Below is a small trained network, with its code and all its weights. Each question gives an input and a class and asks what happens when units are switched off, that is, made to give their printed mean instead of their output.

import numpy as np


def w(rows, s, z=0):
    codes = np.array(rows[::2]) - 128.0
    scale = np.full(codes.shape[1], s)
    scale[-1] = z or s
    return codes * scale


def f(y):
    return np.maximum(y, 0)


def log_softmax(a):
    a = a - a.max(-1, keepdims=True)
    return a - np.log(np.exp(a).sum(-1, keepdims=True))


def net(x, mask):
    res = np.array(x, float).reshape(1, 3) / 4 @ E
    y = f(res @ A[0][:, :-1].T + A[0][:, -1])
    res = res + np.where(mask, y, B[0][:, -1]) @ B[0][:, :-1]
    return log_softmax(res[-1] @ U[:, :-1].T + U[:, -1])


A, B = {}, {}
E = w([
[128,92,178,116,99,209,77,200,47,197],'x0',
[9,112,108,38,146,108,198,140,71,122],'x1',
[164,143,113,84,131,47,36,68,89,180],'x2',
],0.013)
A[0] = w([
[43,129,71,100,147,144,150,103,58,105,170],'n0',
[155,139,116,77,161,78,111,119,158,183,119],'n1',
[206,170,169,213,116,168,61,102,211,152,86],'n2',
[150,156,103,51,102,47,36,43,57,152,111],'n3',
[117,169,71,138,171,54,189,51,181,46,105],'n4',
[162,115,154,96,114,42,93,86,125,166,89],'n5',
[123,51,209,101,33,212,88,205,10,239,78],'n6',
[138,176,118,81,147,69,51,71,70,164,141],'n7',
[145,81,111,114,167,148,96,184,112,136,90],'n8',
[104,150,85,206,167,59,173,77,154,103,85],'n9',
[133,152,126,110,108,130,127,126,132,115,250],'n10',
[205,142,155,173,111,104,77,148,193,122,90],'n11',
[155,140,93,106,149,64,82,67,73,218,52],'n12',
[222,148,146,211,107,131,106,96,157,131,134],'n13',
[125,166,72,105,123,79,158,22,205,48,115],'n14',
[78,80,131,205,98,206,160,196,169,11,57],'n15',
[95,145,174,182,137,206,227,193,192,60,124],'n16',
[131,141,117,130,105,85,173,126,183,161,91],'n17',
[17,132,133,2,135,89,203,96,79,163,90],'n18',
[223,165,118,199,83,172,87,116,132,93,80],'n19',
[154,181,61,116,196,41,176,92,216,48,86],'n20',
[13,110,89,5,196,92,143,155,79,89,80],'n21',
],0.0094,0.019)
B[0] = w([
[95,127,105,168,64,104,123,134,184,138,216],'n0',
[110,170,120,90,139,146,151,126,129,129,157],'n1',
[54,43,100,154,111,74,145,134,185,23,200],'n2',
[137,147,95,92,170,217,200,87,110,173,204],'n3',
[143,130,181,104,154,134,57,178,122,152,200],'n4',
[158,127,103,73,174,164,175,105,99,140,161],'n5',
[159,117,232,85,200,125,22,172,108,141,249],'n6',
[157,172,101,124,149,165,181,104,101,130,199],'n7',
[94,118,154,126,145,161,126,158,126,124,143],'n8',
[130,125,178,84,159,113,93,139,136,127,167],'n9',
[157,207,133,254,22,88,117,119,122,214,237],'n10',
[93,88,109,149,117,116,139,129,163,79,176],'n11',
[107,137,98,28,188,165,172,129,87,112,164],'n12',
[83,67,84,190,80,111,133,117,178,112,201],'n13',
[135,126,199,129,160,138,90,167,99,162,199],'n14',
[140,145,84,13,224,198,196,79,83,134,189],'n15',
[167,167,104,79,141,196,207,62,65,163,226],'n16',
[104,134,132,90,146,124,117,141,143,102,139],'n17',
[79,39,112,186,88,79,144,124,191,41,220],'n18',
[66,81,108,123,127,107,141,143,167,85,178],'n19',
[151,108,183,88,159,147,72,164,99,143,197],'n20',
[92,49,74,168,105,115,127,117,197,39,214],'n21',
],0.011,0.021)
U = w([
[98,70,103,175,122,110,141,124,174,90,105],'0',
[124,132,204,116,168,130,37,150,120,140,102],'1',
[124,166,97,101,164,155,222,96,106,140,109],'2',
[139,238,125,254,49,97,115,117,131,190,254],'3',
[167,160,104,134,108,72,111,113,118,118,99],'4',
[155,162,106,132,125,83,136,146,105,97,108],'5',
],0.015,0.013)

Each question gives the input, the list of numbers given to net, and the class t.
The units are the neurons (one row each of A and B). Each row of codes is followed by its name. A weight is (code - 128) times the scale printed after its matrix; where a second scale follows, it is the last column's (A, B and U).
mask holds one flag per neuron, in row order. A switched-off neuron (its flag False) gives its mean, the last column of its row in B, instead of its output. The means were averaged over made-up inputs and are rounded, as every weight is.
A unit's drop is (log p(t) with every unit on - log p(t) with that unit switched off) / (log p(t) with every unit on - log p(t) with every unit switched off).
The circuit of an input: a set's keep is (log p(t) with only the set's units on - log p(t) with every unit switched off) / (log p(t) with every unit on - log p(t) with every unit switched off). Starting from the 12 units with the biggest drops (on a tie, the unit counted first), units are removed one at a time, each time the one whose removal leaves the highest keep (on an exact tie, the one counted first), for as long as the keep stays at least 0.8.
units of the circuit, in order: the units of the circuit, biggest drop first
unit that matters most: the unit with the biggest drop
k most important neurons: the k neurons with the biggest drops, biggest first
drop when u is switched off: that unit's drop, to one decimal
input [-5,-2,-7], class 2: units of the circuit, in order : [n16]
input [5,4,-3], class 1: 3 most important neurons : [n6, n2, n13]
input [5,-1,6], class 2: 2 most important neurons : [n3, n7]
input [2,-4,4], class 0: 2 most important neurons : [n16, n15]
input [8,8,5], class 0: 3 most important neurons : [n18, n21, n0]
input [3,-8,8], class 0: 2 most important neurons : [n2, n13]
input [5,7,7], class 0: 2 most important neurons : [n18, n21]
input [6,7,6], class 0: 2 most important neurons : [n18, n21]
input [7,6,-5], class 1: 2 most important neurons : [n6, n2]
input [1,-1,4], class 2: 2 most important neurons : [n3, n0]
input [4,-2,-1], class 1: 2 most important neurons : [n6, n0]
input [-5,5,7], class 2: drop when n3 is switched off : 2.0
input [4,-6,-7], class 2: drop when n16 is switched off : 1.3
input [0,3,0], class 3: unit that matters most : n2
input [-1,-3,-1], class 3: drop when n18 is switched off : 0.3
